Below are the code and all the weights of a small trained network. Each question names an input and a target symbol and asks about switching units off, where a switched-off unit gives its printed mean instead of its output.

import numpy as np


def w(rows, s, z=0):
    codes = np.array(rows[::2]) - 128.0
    scale = np.full(codes.shape[1], s)
    scale[-1] = z or s
    return codes * scale


def f(y):
    return np.maximum(y, 0)


def softmax(a):
    e = np.exp(a - a.max(-1, keepdims=True))
    return e / e.sum(-1, keepdims=True)


def log_softmax(a):
    a = a - a.max(-1, keepdims=True)
    return a - np.log(np.exp(a).sum(-1, keepdims=True))


def net(x, mask):
    ids = ['αβγεμξφψω'.index(c) for c in x.split()]
    T = len(ids)
    res = E[ids] + P[:T]
    r = res
    for j in range(2):
        rows = slice(2 * j, 2 * j + 2)
        q, k, v = (r @ M[0][rows].T for M in (Q, K, V))
        z = softmax(np.where(np.tri(T) > 0, q @ k.T / 2**0.5, -1e9)) @ v
        o = O[0][rows]
        res = res + np.where(mask[j], z, o[:, -1]) @ o[:, :-1]
    y = f(res @ A[0][:, :-1].T + A[0][:, -1])
    res = res + np.where(mask[2:18], y, B[0][:, -1]) @ B[0][:, :-1]
    return log_softmax(res[-1] @ U[:, :-1].T + U[:, -1])


Q, K, V, O, A, B = {}, {}, {}, {}, {}, {}
E = w([
[53,217,205,180,153],'α',
[94,159,126,145,40],'β',
[163,85,121,54,176],'γ',
[115,81,69,77,187],'ε',
[12,10,142,51,118],'μ',
[223,145,66,56,86],'ξ',
[121,83,176,124,51],'φ',
[11,50,28,159,86],'ψ',
[101,250,113,101,156],'ω',
],0.018)
P = w([
[255,110,202,159,65],'0',
[152,118,240,99,97],'1',
[202,141,236,77,167],'2',
[202,126,231,89,205],'3',
[114,163,175,106,170],'4',
[41,211,157,139,111],'5',
[90,197,185,124,193],'6',
[30,225,146,152,122],'7',
[170,148,226,142,148],'8',
],0.0043)
Q[0] = w([
[166,145,254,185,40],'H0',
[188,111,23,156,105],'H0',
[171,135,114,176,251],'H1',
[99,121,66,43,183],'H1',
],0.009)
K[0] = w([
[125,152,104,250,199],'H0',
[162,125,111,110,86],'H0',
[206,99,233,143,34],'H1',
[149,77,137,35,103],'H1',
],0.012)
V[0] = w([
[151,138,207,115,172],'H0',
[50,193,180,156,254],'H0',
[93,159,91,51,138],'H1',
[147,161,212,151,96],'H1',
],0.0095)
O[0] = w([
[73,166,186,165,35,212],'H0',
[58,131,45,129,164,254],'H0',
[254,75,182,25,156,175],'H1',
[42,151,151,51,79,166],'H1',
],0.0087,0.0051)
A[0] = w([
[119,43,158,117,117,15],'N0',
[64,168,112,141,150,43],'N1',
[84,175,157,64,100,195],'N2',
[173,123,104,139,126,54],'N3',
[178,105,80,179,103,230],'N4',
[74,106,123,29,164,115],'N5',
[86,154,198,172,5,181],'N6',
[99,203,22,98,57,151],'N7',
[167,168,91,91,16,8],'N8',
[195,98,109,197,124,107],'N9',
[8,103,202,88,122,251],'N10',
[76,87,113,252,78,216],'N11',
[125,214,140,163,152,228],'N12',
[198,117,255,168,180,237],'N13',
[168,86,24,13,171,35],'N14',
[209,119,172,126,149,90],'N15',
],0.009,0.003)
B[0] = w([
[166,130,157,5,88,154],'N0',
[97,165,159,171,93,186],'N1',
[123,91,105,59,153,199],'N2',
[110,148,154,105,183,138],'N3',
[84,127,81,188,253,147],'N4',
[105,160,141,96,86,179],'N5',
[146,56,171,152,97,213],'N6',
[144,125,105,117,146,195],'N7',
[66,187,208,55,155,156],'N8',
[86,185,139,106,183,147],'N9',
[158,98,91,144,79,252],'N10',
[109,130,103,168,181,187],'N11',
[233,111,49,60,163,164],'N12',
[122,88,95,191,87,186],'N13',
[104,183,188,148,108,157],'N14',
[77,126,158,175,108,167],'N15',
],0.0072,0.018)
U = w([
[171,13,95,211,236,250],'α',
[254,106,114,209,11,40],'β',
[64,240,254,176,138,126],'γ',
[81,87,173,131,189,4],'ε',
[54,148,101,195,79,126],'μ',
[230,80,82,216,107,198],'ξ',
[184,133,126,157,91,90],'φ',
[250,35,33,9,138,192],'ψ',
[113,90,154,121,168,61],'ω',
],0.006,0.0042)

Each question gives the input, a string of symbols that net reads in full, and the target symbol t.
The units are the heads (2 rows each of Q, K, V and O) and the neurons (one row each of A and B). Each row of codes is followed by its name. A weight is (code - 128) times the scale printed after its matrix; where a second scale follows, it is the last column's (O, A, B and U).
mask holds one flag per unit, heads first, then neurons. A switched-off unit (its flag False) gives its mean, the last column of its rows in O or B, instead of its output. The means were averaged over made-up inputs and are rounded, as every weight is.
A unit's drop is (log p(t) with every unit on - log p(t) with that unit switched off) / (log p(t) with every unit on - log p(t) with every unit switched off).
The circuit of an input: a set's keep is (log p(t) with only the set's units on - log p(t) with every unit switched off) / (log p(t) with every unit on - log p(t) with every unit switched off). Starting from the 12 units with the biggest drops (on a tie, the unit counted first), units are removed one at a time, each time the one whose removal leaves the highest keep (on an exact tie, the one counted first), for as long as the keep stays at least 0.8.
circuit, biggest first: the units of the circuit, biggest drop first
top k neurons: the k neurons with the biggest drops, biggest first
heads that matter: for each layer, one digit per head in row order, 1 if its drop is at least 0.15 and else 0, layers parted by /
drop when u is switched off: that unit's drop, to one decimal
input α ω β, target ψ: circuit, biggest first	[H1; N1]
input μ β φ ω φ, target ψ: circuit, biggest first	[H1; N1]
input ξ φ φ μ ω, target ψ: circuit, biggest first	[N12; N15]
input ω φ φ, target ψ: heads that matter	11
input γ μ φ α μ ψ ψ β, target α: heads that matter	01
input ξ ψ φ φ φ, target α: circuit, biggest first	[H1; N4; H0]
input φ μ φ, target β: circuit, biggest first	[H0; N13]
input ω ξ α ξ ξ φ ξ, target γ: heads that matter	00
input φ α α φ φ ξ α, target μ: top 2 neurons	[N1; N10]
input α φ ε ψ μ ψ φ, target α: heads that matter	01
input μ φ α μ φ, target μ: heads that matter	11
input φ ξ γ φ γ μ, target ψ: heads that matter	00
input φ φ ξ φ μ φ ω φ β, target ψ: top 2 neurons	[N1; N15]
input φ φ φ μ ε φ β α φ, target μ: top neuron	[N12]
input ξ ξ ψ, target α: drop when H0 is switched off	-0.1
input ξ φ φ μ β α ψ ω, target ψ: drop when N12 is switched off	0.4
input α φ β, target μ: drop when H1 is switched off	0.6
input ξ α β, target μ: drop when H1 is switched off	0.4
